Here is a tiny trained network, its code and every weight. The questions are about switching its units off for an input and a target symbol, where a switched-off unit gives its printed mean instead of its output.

import numpy as np


def w(rows, s, z=0):
    codes = np.array(rows[::2]) - 128.0
    scale = np.full(codes.shape[1], s)
    scale[-1] = z or s
    return codes * scale


def f(y):
    return y / 2 * (1 + np.tanh(0.7978845608 * (y + 0.044715 * y**3)))


def softmax(a):
    e = np.exp(a - a.max(-1, keepdims=True))
    return e / e.sum(-1, keepdims=True)


def log_softmax(a):
    a = a - a.max(-1, keepdims=True)
    return a - np.log(np.exp(a).sum(-1, keepdims=True))


def net(x, mask):
    ids = ['ΛΞΨαβγεζηθμστφ'.index(c) for c in x.split()]
    T = len(ids)
    res = E[ids] + P[:T]
    u = 0
    for l in range(3):
        r = res
        for j in range(2):
            rows = slice(2 * j, 2 * j + 2)
            q, k, v = (r @ M[l][rows].T for M in (Q, K, V))
            z = softmax(np.where(np.tri(T) > 0, q @ k.T / 2**0.5, -1e9)) @ v
            o = O[l][rows]
            res = res + np.where(mask[u + j], z, o[:, -1]) @ o[:, :-1]
        u += 2
        y = f(res @ A[l][:, :-1].T + A[l][:, -1])
        res = res + np.where(mask[u : u + 12], y, B[l][:, -1]) @ B[l][:, :-1]
        u += 12
    return log_softmax(res[-1] @ U[:, :-1].T + U[:, -1])


Q, K, V, O, A, B = {}, {}, {}, {}, {}, {}
E = w([
[234,178,89,128,125,115,127],'Λ',
[198,154,87,151,132,151,117],'Ξ',
[124,100,176,122,136,172,154],'Ψ',
[159,171,98,183,175,102,136],'α',
[128,163,145,88,97,144,101],'β',
[109,176,143,110,120,144,112],'γ',
[169,140,159,157,160,89,87],'ε',
[143,166,121,148,159,123,114],'ζ',
[146,107,146,132,182,159,147],'η',
[173,114,141,103,143,147,125],'θ',
[186,214,158,136,70,146,195],'μ',
[99,106,123,101,149,78,168],'σ',
[90,31,89,126,107,159,152],'τ',
[131,144,83,77,4,99,147],'φ',
],0.02)
P = w([
[250,243,113,3,122,96,76],'0',
[139,117,240,150,125,142,105],'1',
[98,91,229,186,87,157,137],'2',
[100,112,151,180,82,145,158],'3',
[97,123,102,198,71,135,194],'4',
[59,190,65,180,41,103,187],'5',
[93,182,1,198,58,114,215],'6',
],0.0067)
Q[0] = w([
[73,130,123,106,202,183,194],'L0H0',
[90,202,42,113,17,189,4],'L0H0',
[103,174,100,83,200,180,35],'L0H1',
[99,76,87,3,111,105,230],'L0H1',
],0.0048)
K[0] = w([
[168,38,183,194,145,156,147],'L0H0',
[149,155,146,136,34,122,126],'L0H0',
[160,113,225,72,253,121,137],'L0H1',
[105,65,107,133,203,62,29],'L0H1',
],0.0056)
V[0] = w([
[72,72,206,49,177,87,141],'L0H0',
[145,100,91,86,166,152,78],'L0H0',
[75,16,47,194,168,99,2],'L0H1',
[124,112,128,52,159,183,187],'L0H1',
],0.0065)
O[0] = w([
[143,182,112,106,75,77,72,71],'L0H0',
[129,192,254,212,162,146,109,99],'L0H0',
[85,123,111,250,111,68,91,3],'L0H1',
[109,66,120,83,65,165,49,131],'L0H1',
],0.0063,0.012)
A[0] = w([
[124,57,61,66,169,172,105,164],'L0N0',
[189,156,117,163,168,181,143,110],'L0N1',
[220,173,190,117,104,205,163,182],'L0N2',
[121,145,59,148,73,111,184,136],'L0N3',
[157,154,215,215,53,135,129,51],'L0N4',
[140,169,113,189,101,160,159,116],'L0N5',
[56,36,76,114,124,171,130,160],'L0N6',
[27,153,134,124,207,86,207,212],'L0N7',
[96,90,253,167,212,155,143,140],'L0N8',
[56,66,179,154,82,166,135,253],'L0N9',
[150,165,226,131,197,91,157,193],'L0N10',
[101,182,162,169,138,159,158,141],'L0N11',
],0.0076,0.0032)
B[0] = w([
[132,183,108,127,107,137,92,158],'L0N0',
[109,146,106,98,173,159,146,167],'L0N1',
[30,151,114,152,190,168,109,254],'L0N2',
[72,64,91,130,86,127,183,160],'L0N3',
[129,163,146,122,220,83,110,131],'L0N4',
[128,115,126,121,204,56,184,147],'L0N5',
[141,157,108,158,109,134,95,156],'L0N6',
[219,87,66,123,70,139,76,136],'L0N7',
[170,160,92,88,83,137,144,132],'L0N8',
[103,186,57,131,124,143,88,151],'L0N9',
[157,186,94,141,143,179,99,156],'L0N10',
[153,170,125,93,255,106,163,140],'L0N11',
],0.007,0.016)
Q[1] = w([
[64,118,184,171,78,141,190],'L1H0',
[134,57,79,84,82,201,147],'L1H0',
[198,1,201,74,119,140,86],'L1H1',
[158,44,151,166,45,134,36],'L1H1',
],0.0054)
K[1] = w([
[116,140,253,105,102,186,195],'L1H0',
[128,128,82,217,125,29,253],'L1H0',
[145,224,205,104,141,127,109],'L1H1',
[164,70,236,63,168,150,11],'L1H1',
],0.0045)
V[1] = w([
[76,43,240,122,117,100,79],'L1H0',
[227,158,97,159,4,160,50],'L1H0',
[141,109,185,75,142,112,135],'L1H1',
[86,61,85,116,1,196,56],'L1H1',
],0.0047)
O[1] = w([
[117,130,142,122,159,131,204,10],'L1H0',
[182,232,147,133,85,130,149,71],'L1H0',
[95,121,165,131,2,92,109,102],'L1H1',
[96,103,182,190,83,168,121,119],'L1H1',
],0.0089,0.011)
A[1] = w([
[188,2,110,90,117,159,201,83],'L1N0',
[37,78,143,98,93,119,168,126],'L1N1',
[156,121,105,68,45,100,95,254],'L1N2',
[185,111,138,176,102,127,109,90],'L1N3',
[162,205,211,229,118,192,155,223],'L1N4',
[131,67,194,141,146,87,143,88],'L1N5',
[113,155,131,211,160,152,79,67],'L1N6',
[41,161,156,149,131,138,88,126],'L1N7',
[143,216,166,188,150,127,213,157],'L1N8',
[107,82,194,73,110,144,192,109],'L1N9',
[107,174,116,189,105,89,118,107],'L1N10',
[72,138,196,141,78,186,96,154],'L1N11',
],0.0077,0.0034)
B[1] = w([
[115,115,208,115,46,101,133,189],'L1N0',
[184,116,151,146,127,144,222,222],'L1N1',
[195,118,210,158,153,215,49,227],'L1N2',
[98,150,129,97,154,161,130,129],'L1N3',
[134,131,120,168,139,214,126,241],'L1N4',
[146,118,149,126,229,1,237,101],'L1N5',
[106,135,112,210,156,78,212,200],'L1N6',
[196,145,95,163,151,120,174,228],'L1N7',
[99,231,102,90,49,165,19,230],'L1N8',
[142,66,152,202,238,79,219,177],'L1N9',
[129,51,97,126,150,132,140,144],'L1N10',
[163,128,67,125,227,126,140,252],'L1N11',
],0.0073,0.0034)
Q[2] = w([
[117,125,174,189,154,137,94],'L2H0',
[143,147,80,83,127,180,103],'L2H0',
[142,112,80,131,142,244,127],'L2H1',
[104,126,130,131,115,122,127],'L2H1',
],0.012)
K[2] = w([
[189,40,136,116,142,212,2],'L2H0',
[58,139,118,114,29,149,241],'L2H0',
[145,6,12,73,22,64,172],'L2H1',
[92,158,172,166,187,123,223],'L2H1',
],0.005)
V[2] = w([
[114,139,114,165,124,153,205],'L2H0',
[1,207,127,133,109,119,137],'L2H0',
[147,49,171,161,35,68,50],'L2H1',
[188,124,195,94,129,71,193],'L2H1',
],0.0073)
O[2] = w([
[124,27,119,109,172,129,93,172],'L2H0',
[155,78,173,60,254,120,60,160],'L2H0',
[225,126,140,136,111,158,120,6],'L2H1',
[121,149,30,73,79,139,174,4],'L2H1',
],0.0078,0.014)
A[2] = w([
[60,70,113,131,153,170,152,100],'L2N0',
[200,207,221,120,194,174,64,104],'L2N1',
[164,151,106,85,149,127,74,80],'L2N2',
[90,86,127,121,2,144,159,199],'L2N3',
[173,149,203,164,89,139,131,175],'L2N4',
[127,106,209,126,103,115,91,251],'L2N5',
[156,89,27,209,109,95,151,38],'L2N6',
[153,83,129,94,181,134,223,23],'L2N7',
[102,225,148,60,97,74,115,20],'L2N8',
[153,205,97,220,60,150,140,191],'L2N9',
[136,211,67,116,191,153,181,108],'L2N10',
[137,131,80,110,63,165,210,106],'L2N11',
],0.0068,0.0034)
B[2] = w([
[166,103,142,86,106,85,145,248],'L2N0',
[104,67,139,136,52,103,96,249],'L2N1',
[137,67,94,68,70,127,121,163],'L2N2',
[141,159,96,147,177,166,128,137],'L2N3',
[93,95,90,140,208,150,92,155],'L2N4',
[182,171,42,154,120,167,72,148],'L2N5',
[109,110,196,101,161,84,199,151],'L2N6',
[165,111,181,131,53,115,113,175],'L2N7',
[101,118,118,140,81,129,78,146],'L2N8',
[172,95,156,77,146,159,96,179],'L2N9',
[199,120,113,177,116,131,113,238],'L2N10',
[2,120,138,98,189,177,136,133],'L2N11',
],0.0077,0.012)
U = w([
[118,140,53,108,160,189,57,255],'Λ',
[186,125,142,141,254,123,164,159],'Ξ',
[140,96,165,153,130,88,221,234],'Ψ',
[148,155,34,151,173,111,156,1],'α',
[107,155,136,125,83,118,134,73],'β',
[80,160,129,128,88,111,121,85],'γ',
[149,155,144,132,91,67,106,53],'ε',
[81,137,91,158,100,66,122,148],'ζ',
[91,146,91,141,92,127,140,88],'η',
[131,175,157,117,109,113,133,119],'θ',
[111,90,170,35,156,100,111,58],'μ',
[254,159,131,59,57,130,151,233],'σ',
[145,90,212,193,86,128,104,112],'τ',
[177,164,80,106,114,212,201,76],'φ',
],0.0068,0.0036)

Each question gives the input, a string of symbols that net reads in full, and the target symbol t.
The units are the heads (2 rows each of Q, K, V and O) and the neurons (one row each of A and B). Each row of codes is followed by its name. A weight is (code - 128) times the scale printed after its matrix; where a second scale follows, it is the last column's (O, A, B and U).
mask holds one flag per unit, layer by layer, with each layer's heads first. A switched-off unit (its flag False) gives its mean, the last column of its rows in O or B, instead of its output. The means were averaged over made-up inputs and are rounded, as every weight is.
A unit's drop is (log p(t) with every unit on - log p(t) with that unit switched off) / (log p(t) with every unit on - log p(t) with every unit switched off).
The circuit of an input: a set's keep is (log p(t) with only the set's units on - log p(t) with every unit switched off) / (log p(t) with every unit on - log p(t) with every unit switched off). Starting from the 12 units with the biggest drops (on a tie, the unit counted first), units are removed one at a time, each time the one whose removal leaves the highest keep (on an exact tie, the one counted first), for as long as the keep stays at least 0.8.
units of the circuit, in order: the units of the circuit, biggest drop first
unit that matters most: the unit with the biggest drop
k most important neurons: the k neurons with the biggest drops, biggest first
k most important neurons of layer l: the k neurons of layer l with the biggest drops, biggest first
input μ η τ τ η, target τ: 3 most important neurons : (L2N1; L0N9; L0N6)
input μ Λ μ μ γ, target μ: units of the circuit, in order : (L0N2; L0H1; L2H0; L2H1)
input μ α μ, target Ξ: most important neuron : (L0N2)
input τ τ Λ ζ μ, target Λ: units of the circuit, in order : (L1N8; L0N2)
input Λ μ σ τ, target τ: units of the circuit, in order : (L0H1; L2H1)
input μ μ Ψ η Ψ τ Λ, target τ: units of the circuit, in order : (L2H1; L1H1; L2N1; L0H1)
input τ μ τ, target τ: units of the circuit, in order : (L2H1; L0H1)
input Λ Ξ μ τ τ μ, target τ: units of the circuit, in order : (L2H1; L1H1)
input α τ Λ Λ τ β, target τ: 4 most important neurons : (L0N2; L2N1; L0N9; L0N6)
input τ μ τ α, target τ: units of the circuit, in order : (L2N1; L2H1; L1H1; L0H1)
input Ψ τ φ ε μ, target φ: 2 most important neurons : (L0N3; L0N2)
input Ξ τ Ξ, target τ: units of the circuit, in order : (L2N1; L2H1; L0H1)
input μ μ θ τ φ τ α, target φ: 2 most important neurons : (L0N3; L0N2)
input μ τ Λ, target τ: 3 most important neurons : (L2N1; L0N9; L0N6)
input μ α Ξ φ μ, target φ: 3 most important neurons of layer 0 : (L0N2; L0N3; L0N10)
input α α τ Ψ τ σ φ, target φ: 2 most important neurons of layer 0 : (L0N2; L0N3)
input α α μ α η σ φ, target φ: unit that matters most : L0N3
input μ τ τ, target Ξ: 2 most important neurons : (L1N11; L1N6)
input ζ Ξ μ μ μ μ Ψ, target μ: 2 most important neurons of layer 0 : (L0N2; L0N3)
input μ τ μ Λ τ Ξ, target τ: 3 most important neurons : (L0N9; L2N1; L0N6)
input α α μ Ψ μ μ Λ, target μ: 2 most important neurons : (L0N2; L0N3)
input Ψ β μ φ φ α β, target φ: 3 most important neurons : (L0N2; L0N3; L1N1)
input μ μ μ μ α σ, target σ: unit that matters most : L1N2
input ζ μ τ φ Ξ, target φ: 2 most important neurons : (L0N2; L0N3)
input θ τ η μ Λ μ β, target μ: 2 most important neurons : (L2N10; L1N8)
input τ μ τ γ, target τ: 4 most important neurons : (L2N1; L0N2; L0N9; L0N6)
input τ Ξ σ, target Λ: 4 most important neurons of layer 2 : (L2N4; L2N0; L2N5; L2N7)
input τ μ α μ γ, target μ: 4 most important neurons : (L0N2; L2N10; L1N8; L1N2)
input Ψ Λ Ξ μ η, target μ: most important neuron of layer 0 : (L0N2)
input τ α α μ ζ, target μ: 3 most important neurons : (L0N2; L1N8; L1N2)
